Look-ups in named tables: a row name and a column name give one cell, copied from the table.

Table dib
|  | munabi | nipov | felin | panil | gapo | midapu |
|---|---|---|---|---|---|---|
| nipurel | -41 | 48 | -6 | 38 | -6 | -47 |
| paza | -43 | 40 | -44 | -42 | -23 | -9 |
| limive | -1 | -37 | 6 | 46 | 49 | 50 |
| romubud | 51 | 15 | 12 | -6 | -16 | -16 |
| zerepu | -10 | 41 | -42 | 25 | -50 | -4 |
| limif | -25 | 23 | 23 | 8 | -27 | -30 |
| giso | -17 | -19 | 5 | 2 | -24 | -37 |
| kis | 29 | 9 | 48 | 9 | 34 | 31 |
| libufe | -28 | -43 | -16 | -34 | -34 | -35 |
| kanav | -3 | -7 | -15 | -17 | 34 | -33 |
| dalepe | 22 | 45 | -10 | -22 | -23 | 32 |
| parif | -31 | 31 | 24 | 24 | 45 | -42 |
| gon | -50 | -18 | -31 | 45 | -13 | -10 |
| sobugat | -37 | -12 | -40 | -47 | 44 | 27 |

zerepu, gapo => -50
limive, gapo => 49
paza, nipov => 40
parif, felin => 24
kanav, gapo => 34
gon, felin => -31
nipurel, panil => 38
nipurel, midapu => -47
nipurel, felin => -6
Which row has the largest nipov? nipurel

Table ger
	tekezum	pez
dodarer	6.52	5.38
bisisop	6.62	5.49
kalik	1.77	7.41
batos	6.91	5.06
rona	6.93	5.59
vivat	6.64	5.90
bavesug	1.75	7.52
bukurab	6.88	6.00
zivoluf	7.19	5.78
regimuk	1.42	7.75
met	1.62	7.75
buz	6.76	5.68
fozud	1.84	8.11

fozud, tekezum -> 1.84
rona, pez -> 5.59
bisisop, tekezum -> 6.62
met, pez -> 7.75
kalik, pez -> 7.41
zivoluf, pez -> 5.78
vivat, tekezum -> 6.64
batos, pez -> 5.06
zivoluf, tekezum -> 7.19
met, tekezum -> 1.62
kalik, tekezum -> 1.77
dodarer, tekezum -> 6.52
vivat, pez -> 5.90
regimuk, tekezum -> 1.42
regimuk, pez -> 7.75
fozud, pez -> 8.11
bavesug, tekezum -> 1.75
bukurab, tekezum -> 6.88
batos, tekezum -> 6.91

diz =
columns: zinoze, lediba, zigam, dif, kudagud
dilili: [-338, -124, 191, 0, 531]
kol: [-685, 166, 299, -273, 565]
niparug: [-35, -52, -93, -79, 128]
rirusun: [-453, -431, 204, 26, -156]

What is the zinoze of kol in diz? -685
What is the zigam of niparug in diz? -93
What is the kudagud of niparug in diz? 128
What is the kudagud of kol in diz? 565
What is the kudagud of dilili in diz? 531
What is the zinoze of rirusun in diz? -453
What is the zigam of rirusun in diz? 204

gubit =
|  | mok | bub | gafafi | nupema | gilamo | bot | ler |
|---|---|---|---|---|---|---|---|
| sozo | 183 | 132 | 126 | 193 | 158 | 117 | 106 |
| tofid | 148 | 134 | 137 | 117 | 119 | 147 | 151 |
| nore | 187 | 134 | 106 | 189 | 179 | 111 | 133 |
| niki | 84 | 160 | 195 | 164 | 141 | 158 | 162 |
| netofit | 60 | 205 | 186 | 227 | 159 | 110 | 23 |
| veb | 59 | 105 | 197 | 74 | 59 | 165 | 97 |
| gup | 74 | 108 | 197 | 81 | 45 | 184 | 92 |
| guze | 183 | 132 | 122 | 194 | 155 | 117 | 100 |
| fibolu | 178 | 130 | 110 | 179 | 172 | 138 | 190 |
| zulites | 47 | 135 | 124 | 85 | 119 | 118 | 71 |
| lolo | 71 | 95 | 181 | 83 | 80 | 140 | 106 |

What is the bot of gup in gubit?
184
What is the bub of sozo in gubit?
132
What is the gafafi of netofit in gubit?
186
What is the nupema of guze in gubit?
194
What is the ler of sozo in gubit?
106
What is the gafafi of zulites in gubit?
124
What is the bub of netofit in gubit?
205
What is the gafafi of guze in gubit?
122
What is the bub of veb in gubit?
105
What is the mok of netofit in gubit?
60

Table gulalad
,tubo,ditemik
reni,163,159
gisu,228,144
makizub,141,198
kegi,163,176
zos,209,79
mada,212,95
tudo,227,157
getu,201,134
gefale,69,53
fes,195,99
sofevil,208,93

tubo of sofevil = 208
ditemik of makizub = 198
tubo of reni = 163
ditemik of zos = 79
ditemik of gefale = 53
ditemik of reni = 159

vona
fields: legufaz, fureba, vobon, dezo, nakune
savar: [116, 143, 127, 125, 133]
bafol: [122, 130, 125, 125, 130]
rul: [96, 142, 116, 109, 131]
ledod: [93, 125, 119, 138, 136]
rit: [98, 201, 124, 98, 53]

What is the dezo of bafol in vona?
125
What is the legufaz of rit in vona?
98
What is the fureba of rit in vona?
201
What is the nakune of rul in vona?
131
What is the dezo of rit in vona?
98
What is the vobon of savar in vona?
127
What is the dezo of savar in vona?
125
What is the vobon of ledod in vona?
119
What is the nakune of rit in vona?
53
What is the vobon of rit in vona?
124
What is the fureba of rul in vona?
142
What is the fureba of savar in vona?
143
What is the legufaz of rul in vona?
96
What is the legufaz of bafol in vona?
122
What is the fureba of ledod in vona?
125
What is the fureba of bafol in vona?
130
What is the vobon of rul in vona?
116
What is the nakune of ledod in vona?
136
What is the vobon of bafol in vona?
125
What is the dezo of rul in vona?
109
Which row has the largest nakune? ledod

sas:
,res,difalol,bubov,bes,tuz,siz
tomop,151,60,100,115,81,192
nev,170,27,81,110,73,227
gikar,110,177,91,81,120,104
sel,103,42,44,131,165,67
gozutu,55,159,177,113,131,187
kog,183,26,77,126,68,227
diz,132,182,88,108,134,91

diz, res: 132
gozutu, tuz: 131
nev, bes: 110
nev, difalol: 27
gikar, res: 110
kog, res: 183
sel, bes: 131
gikar, bes: 81
kog, difalol: 26
diz, difalol: 182
Row with the largest tuz: sel

gigedaf:
fields: mosilid, vuduk, zuraga, mis, zam, bug
fud: [184, 100, 110, 138, 147, 75]
tatog: [130, 151, 127, 187, 208, 114]
zerelup: [134, 150, 175, 96, 109, 47]
motekeg: [108, 210, 147, 158, 171, 93]
tam: [138, 203, 111, 40, 133, 89]
tes: [158, 123, 146, 129, 135, 82]
gapi: [195, 71, 174, 224, 172, 72]
lepumu: [95, 131, 168, 191, 166, 143]
zefi: [120, 181, 150, 190, 198, 109]
rep: [184, 151, 148, 200, 196, 132]
fifu: [146, 153, 156, 137, 151, 90]
rar: [53, 185, 114, 126, 140, 102]
nubu: [87, 173, 147, 143, 171, 88]

tes, vuduk: 123
fud, vuduk: 100
gapi, mosilid: 195
fifu, zam: 151
motekeg, zam: 171
gapi, vuduk: 71
tam, mis: 40
tatog, mis: 187
fifu, zuraga: 156
zerelup, mis: 96
rar, mosilid: 53
rar, mis: 126
zefi, vuduk: 181
fifu, mosilid: 146
rep, vuduk: 151

